a = ((-30.911, 116.343, -173.763, 17.296, -79.355, 98.237, 86.373, -149.834, 74.553, -174.689, -153.253, 79.436, 9.524, -144.274), (-129.630, -12.223, 18.047, -10.503, -24.178, -61.340, 112.349, 69.772, 92.432, 101.150, 24.741, 81.862, -0.316, 130.058), (-16.503, -183.104, 146.576, -24.505, 61.726, -137.533, -140.304, 133.050, -142.338, 160.686, 142.835, -162.819, -34.448, 129.906), (-90.242, 106.220, -176.373, -56.065, -199.335, -132.112, -107.658, -61.412, 92.775, -164.007, -221.420, -132.697, -146.404, 45.585), (-24.992, 99.849, -131.866, 14.063, -58.590, 82.493, 83.734, -114.544, 70.485, -129.587, -114.894, 82.763, 12.582, -108.484), (-72.089, 131.761, -170.632, -40.350, -128.543, 30.230, 94.599, -133.677, 133.738, -156.913, -179.893, 116.441, -39.674, -92.483), (-64.786, 140.038, -120.269, -44.396, -158.878, -112.960, -45.704, -2.631, 131.172, -108.412, -168.109, -68.100, -107.399, 98.046), (-6.173, -231.490, 195.970, -33.350, 95.021, -145.755, -147.580, 158.471, -178.206, 206.674, 192.513, -162.291, -24.766, 136.114), (-23.520, -193.672, 117.200, -33.139, 52.056, -122.546, -137.468, 94.626, -162.543, 124.892, 120.049, -159.692, -34.521, 76.718), (-47.224, 139.100, -181.732, -30.615, -118.961, 59.838, 88.991, -156.707, 116.455, -183.180, -185.325, 113.948, -28.346, -132.248), (-39.878, 100.518, -178.558, 8.849, -86.149, 86.750, 73.973, -155.201, 61.263, -179.185, -158.482, 65.257, 0.735, -150.708), (93.800, 109.239, 55.625, 60.684, 59.048, 72.093, 57.542, 61.429, 75.955, 35.800, 49.020, 65.766, 62.088, 59.205), (-29.426, 189.361, -118.873, -32.173, -146.817, -65.757, -8.587, -18.368, 172.846, -116.811, -170.464, -4.657, -87.544, 77.717))
The entry just left of -44.396 -> -120.269
The fifth entry in reading order is -79.355
The entry just right of 12.582 is -108.484
The entry just right of -133.677 is 133.738
The largest entry: 206.674
The first entry in reading order -> -30.911
The second largest entry -> 195.970
The entry just left of -170.632?
Answer: 131.761
The third largest entry?
Answer: 192.513
The third entry in reading order?
Answer: -173.763
The entry just left of the smallest entry is -6.173
The entry just right of 18.047: -10.503
The entry just left of 140.038 is -64.786
The entry just right of 57.542?
Answer: 61.429

x =
[[-10 -37  -1  30  35 -33  -2   9 -22  -7 -37 -31  25  38]
 [ 11   3  -3 -19  26  22 -37  27  31   4 -14  -4  21 -23]
 [-11  14  10  15   5  26  34  -1 -25  -3  37 -38   5  28]
 [-23  12  32  21  31 -34 -26  34  21 -24  -3 -10  -2 -19]
 [  9  24  -8  10 -32 -33   3 -28 -28  -2 -31  -9 -20  18]
 [ 32   9 -10   3  -2 -12   8 -14 -11 -32 -20 -29  32   0]
 [ 30  36 -35 -36  32 -31  16  23 -29  30  12 -19  22 -38]
 [ 21  19 -11  33  23   6 -37  28 -24  -4  35 -18 -30  35]
 [ 17 -37 -28 -24  -4 -26 -36 -15 -29 -32 -18  -2 -27  35]
 [ -3   2  19  22 -20 -30 -30 -11  -9  -6 -10 -17  31  31]
 [ 24   3  30 -21 -36  23  33  22  -7  -2  -8   8  12  21]
 [-30   8  21   8  -1 -27  19  22 -13   9  21  -2  -3  17]
 [ -7  24  15  32  19   1  18  28 -19   0 -29  17  -5  26]]
Indices start at 0.
What is the entry at row 0, column 1? -37
The entry just left of the largest entry is 25
What is the entry in the top-left corner? -10
The entry in row 1 and column 2 is -3
What is the entry in row 2 and column 0? -11
What is the top-right entry? 38
The entry directly below the largest entry is -23
The bottom-left entry is -7
What is the entry in row 1 and column 0? 11
The entry in the bottom-right corner is 26
The entry at row 0, column 2: -1
The entry in row 2 and column 1: 14

A = [[7497, 3910, 6583, 5791, 3285], [4829, 2089, 1863, 3234, 3511], [6214, 6179, 7183, 6778, 6237], [5970, 5213, 7059, 6924, 4299], [7639, 5887, 7855, 6364, 4819], [6970, 4380, 6860, 5822, 3731], [7104, 4376, 7248, 5950, 3342], [7347, 3922, 6657, 5873, 3612], [7329, 4901, 7371, 6259, 4014], [5755, 6633, 7198, 7277, 6309], [7985, 4538, 7972, 5337, 2841], [3132, 5378, 2906, 8437, 6165], [7183, 4881, 7632, 6198, 3522], [6642, 6699, 8156, 7838, 6255], [6679, 6280, 8332, 6763, 5859]]
The entry just left of the centre entry? 3922
The largest entry -> 8437
The entry just left of 2906? 5378
The entry just left of 4299? 6924
The entry just left of 7198? 6633
The entry just right of 7371? 6259
The entry just right of the largest entry is 6165
The smallest entry? 1863
The entry just left of 3731 is 5822
The entry just right of 5950 -> 3342
The entry just right of the centre entry? 5873
The median entry is 6214
The entry just right of the smallest entry -> 3234
The entry just right of 7497? 3910

Read these off the table that follows.
1) Find the fourth entry in reading order.
2) Find the second smallest entry.
3) Find the smallest entry.
4) Find the second largest entry.
5) Find the maximum.
6) Find the entry just left of the smallest entry.
[[34, -16, -29, -3, 9, -15, 4], [2, 25, -10, 27, 17, -33, -2], [-31, 15, 1, 46, 18, -42, 18], [11, 9, -21, 45, 10, -14, 17], [21, -3, -26, 19, 38, -34, -2], [37, 10, -17, -14, 15, -18, 23]]
1) -3
2) -34
3) -42
4) 45
5) 46
6) 18

Read these off the table that follows.
1) Which number is the first entry of the smallest entry's row?
2) Which number is the third entry on the diagonal from the top-right corner?
3) Which number is the largest entry in the last row?
4) Which number is the entry just right of the largest entry?
5) Which number is the entry directly below 22?
6) Which number is the entry in the bottom-right corner?
7) Which number is the third entry in reading order?
8) Which number is the smallest entry in the last row?
[[0, -37, -6, -4, -3, -15, 11, 14, -4, -11, 3, 7, 11, -11, -3, -7],
 [-7, 23, 25, 2, -18, -16, 18, -24, -19, -20, -16, 27, 16, -16, -24, 0],
 [0, 28, -32, 5, 0, 16, -4, 20, 2, 14, 29, -9, -8, 11, -7, 2],
 [-1, 6, -18, 0, -21, -20, 22, 26, -17, -18, 14, 20, 15, -17, -17, 3],
 [-6, -19, 37, -8, 11, 21, -8, -25, 8, 10, -22, -7, -8, 9, 9, -8],
 [-2, -37, -23, -3, -4, 3, 20, 21, -6, -20, 24, 16, 16, -17, -8, 5],
 [8, -6, -35, 2, 14, 12, -16, 30, 9, 19, 27, -22, -18, 19, 18, -2],
 [11, 4, -38, 7, 14, -24, -17, 21, 7, 13, 24, -23, -19, 14, 11, 14],
 [0, -10, 27, 4, 20, -18, -23, -30, 12, 5, -25, -22, -18, 15, 14, 6]]
1) 11
2) 11
3) 27
4) -8
5) -8
6) 6
7) -6
8) -30

Read these off the matrix that follows. Indices start at 0.
1) Find the entry at row 0, column 0.
2) Find the entry in the bottom-right corner.
3) Find the top entry of the column that holds the largest entry.
4) Find the entry at row 0, column 2.
5) Find the entry directly above 37.
6) Find the entry just left of the largest entry.
7) Find the top entry of the column that holds the smallest entry.
[[-1, -21, 35, 12, -7, 11, -4],
 [1, -2, 2, 1, 2, 1, -1],
 [24, -19, 18, 17, 2, -10, 5],
 [-1, -15, 31, 9, -10, 12, 0],
 [6, -24, 8, 10, -8, -13, -14],
 [18, -15, 11, 4, 13, 21, 0],
 [7, -28, 12, 13, -5, -15, -15],
 [-9, -6, 31, 14, 17, -9, 6],
 [28, -16, 18, 18, 2, -14, 10],
 [14, -16, 11, 4, 12, 16, -3],
 [-4, -8, 31, 14, 10, -6, 6],
 [-2, 7, -2, -13, 9, 37, 2]]
1) -1
2) 2
3) 11
4) 35
5) -6
6) 9
7) -21

m = array([-31, -24,  -4, -11, -11, -26,  -9,  15,  18,   8,  29,  15,   7])
Read off the entry just left of -4.
Answer: -24
The entry just left of the centre entry is -26
The minimum: -31
Read off the entry just right of 18.
Answer: 8

Questions about the grid below. Indices start at 0.
1) Read off the top-left entry.
2) Read off the entry in the bottom-right corner.
3) Read off the bottom-left entry.
4) Read off the entry at row 0, column 2.
5) Read off the entry at row 1, column 0.
6) Read off the entry in row 0 and column 1.
[[9 5 5 4 6 4 5 5 5 5 7 7 3]
 [7 7 7 8 4 4 7 4 4 6 7 6 2]
 [3 6 8 4 7 6 4 8 5 4 6 4 7]
 [5 3 8 2 4 4 6 4 6 6 8 8 5]
 [7 4 6 7 6 5 6 9 8 4 4 7 8]]
1) 9
2) 8
3) 7
4) 5
5) 7
6) 5

Read these off the row that follows.
1) Which number is the 1st entry from the left?
2) Which number is the 1st entry from the right?
7  1  0  3  3  5
1) 7
2) 5
